Below is a small trained network, with its code and all its weights. Each question gives an input and a class and asks what happens when units are switched off, that is, made to give their printed mean instead of their output.

import numpy as np


def w(rows, s, z=0):
    codes = np.array(rows[::2]) - 128.0
    scale = np.full(codes.shape[1], s)
    scale[-1] = z or s
    return codes * scale


def norm(h):
    return h / np.sqrt((h * h).mean(-1, keepdims=True) + 1e-5)


def f(y):
    return y / 2 * (1 + np.tanh(0.7978845608 * (y + 0.044715 * y**3)))


def log_softmax(a):
    a = a - a.max(-1, keepdims=True)
    return a - np.log(np.exp(a).sum(-1, keepdims=True))


def net(x, mask):
    res = np.array(x, float).reshape(1, 4) / 4 @ E
    u = 0
    for l in range(3):
        y = f(norm(res) @ A[l][:, :-1].T + A[l][:, -1])
        res = res + np.where(mask[u : u + 4], y, B[l][:, -1]) @ B[l][:, :-1]
        u += 4
    return log_softmax(norm(res)[-1] @ U[:, :-1].T + U[:, -1])


A, B = {}, {}
E = w([
[127,66,39,118,208,28,17,154],'x0',
[116,25,32,46,1,132,100,200],'x1',
[154,92,92,247,126,59,144,50],'x2',
[145,100,149,111,134,50,95,174],'x3',
],0.0081)
A[0] = w([
[142,105,92,227,110,106,96,167,96],'L0N1',
[150,195,33,100,255,225,119,182,242],'L0N2',
[99,171,186,77,134,184,72,223,90],'L0N3',
[144,191,157,39,160,120,65,61,4],'L0N4',
],0.0073,0.0028)
B[0] = w([
[164,185,138,133,136,99,84,91,194],'L0N1',
[143,137,162,125,97,1,86,149,252],'L0N2',
[115,116,108,196,48,140,94,111,203],'L0N3',
[124,181,148,102,144,127,173,33,140],'L0N4',
],0.012,0.0041)
A[1] = w([
[189,158,211,99,146,63,136,154,216],'L1N1',
[115,184,106,208,79,186,158,98,254],'L1N2',
[111,186,185,189,64,65,120,255,214],'L1N3',
[161,49,13,50,92,187,122,162,29],'L1N4',
],0.0074,0.00097)
B[1] = w([
[84,91,44,117,145,61,185,185,225],'L1N1',
[194,131,54,96,160,129,2,211,228],'L1N2',
[144,142,56,228,130,118,67,133,253],'L1N3',
[48,96,175,157,115,30,228,126,251],'L1N4',
],0.0094,0.0047)
A[2] = w([
[175,89,211,194,69,117,52,44,18],'L2N1',
[57,202,191,179,211,116,88,145,45],'L2N2',
[123,172,153,158,77,27,254,146,250],'L2N3',
[124,154,124,205,82,240,205,161,155],'L2N4',
],0.0082,0.0016)
B[2] = w([
[211,217,169,143,109,114,149,49,158],'L2N1',
[139,109,153,83,114,254,219,48,191],'L2N2',
[61,132,126,159,207,188,172,104,255],'L2N3',
[198,180,171,99,230,130,186,198,173],'L2N4',
],0.0093,0.0068)
U = w([
[106,128,51,253,181,163,84,157,128],'0',
[38,55,190,123,127,161,194,17,205],'1',
[202,167,160,107,155,81,69,186,104],'2',
[186,164,136,200,61,123,44,44,3],'3',
],0.0054,0.0019)

Each question gives the input, the list of numbers given to net, and the class t.
The units are the neurons (one row each of A and B). Each row of codes is followed by its name. A weight is (code - 128) times the scale printed after its matrix; where a second scale follows, it is the last column's (A, B and U).
mask holds one flag per neuron, layer by layer. A switched-off neuron (its flag False) gives its mean, the last column of its row in B, instead of its output. The means were averaged over made-up inputs and are rounded, as every weight is.
A unit's drop is (log p(t) with every unit on - log p(t) with that unit switched off) / (log p(t) with every unit on - log p(t) with every unit switched off).
The circuit of an input: a set's keep is (log p(t) with only the set's units on - log p(t) with every unit switched off) / (log p(t) with every unit on - log p(t) with every unit switched off). Starting from all 12 units, units are removed one at a time, each time the one whose removal leaves the highest keep (on an exact tie, the one counted first), for as long as the keep stays at least 0.8.
units of the circuit, in order: the units of the circuit, biggest drop first
unit that matters most: the unit with the biggest drop
k most important neurons: the k neurons with the biggest drops, biggest first
k most important neurons of layer l: the k neurons of layer l with the biggest drops, biggest first
input [5,7,-3,5], class 1: unit that matters most -> L1N4
input [3,-1,-8,-2], class 3: units of the circuit, in order -> [L0N3 L0N4]
input [-1,-2,-7,1], class 3: units of the circuit, in order -> [L0N3 L2N1]
input [5,-5,-1,-3], class 1: 3 most important neurons -> [L1N2 L0N4 L2N2]
input [-8,-4,1,4], class 2: 2 most important neurons of layer 2 -> [L2N4 L2N3]
input [5,5,-4,4], class 1: units of the circuit, in order -> [L1N4 L1N2]
input [1,-4,-6,3], class 3: 2 most important neurons of layer 1 -> [L1N3 L1N4]
input [1,3,-8,7], class 3: 3 most important neurons -> [L0N3 L1N3 L1N1]
input [-8,-7,7,-6], class 2: 3 most important neurons -> [L2N4 L1N2 L1N4]
input [1,-5,-1,-1], class 1: 3 most important neurons -> [L0N4 L1N2 L2N2]
input [0,7,4,-5], class 1: 3 most important neurons -> [L1N4 L1N3 L0N3]
input [4,8,6,-2], class 1: units of the circuit, in order -> [L1N4 L0N2 L1N3]
input [-5,-5,-3,7], class 0: units of the circuit, in order -> [L1N1 L1N3]
input [-8,2,-3,8], class 0: units of the circuit, in order -> [L1N3]
input [6,2,-7,-4], class 3: 2 most important neurons -> [L0N2 L0N3]
input [-4,3,-3,5], class 0: 3 most important neurons of layer 0 -> [L0N1 L0N2 L0N3]
input [-8,1,-2,-7], class 2: units of the circuit, in order -> [L2N4 L1N2]
input [7,-8,0,2], class 1: 2 most important neurons -> [L1N2 L2N2]
input [-5,0,-6,-3], class 3: 2 most important neurons of layer 2 -> [L2N3 L2N1]
input [3,-8,-3,-1], class 1: units of the circuit, in order -> [L2N2]
input [4,6,5,-3], class 1: units of the circuit, in order -> [L1N4 L0N2 L1N3]
input [-6,-1,3,3], class 2: 2 most important neurons of layer 1 -> [L1N4 L1N2]
input [5,7,3,-3], class 1: 2 most important neurons of layer 0 -> [L0N2 L0N3]
input [-1,7,2,-3], class 1: 2 most important neurons of layer 1 -> [L1N4 L1N3]
input [2,8,4,0], class 1: 2 most important neurons -> [L1N4 L0N2]
input [-7,6,4,-6], class 2: 2 most important neurons of layer 1 -> [L1N2 L1N1]
input [4,2,-6,1], class 3: 2 most important neurons -> [L0N3 L0N2]
input [-2,-2,-5,4], class 3: most important neuron -> [L0N3]
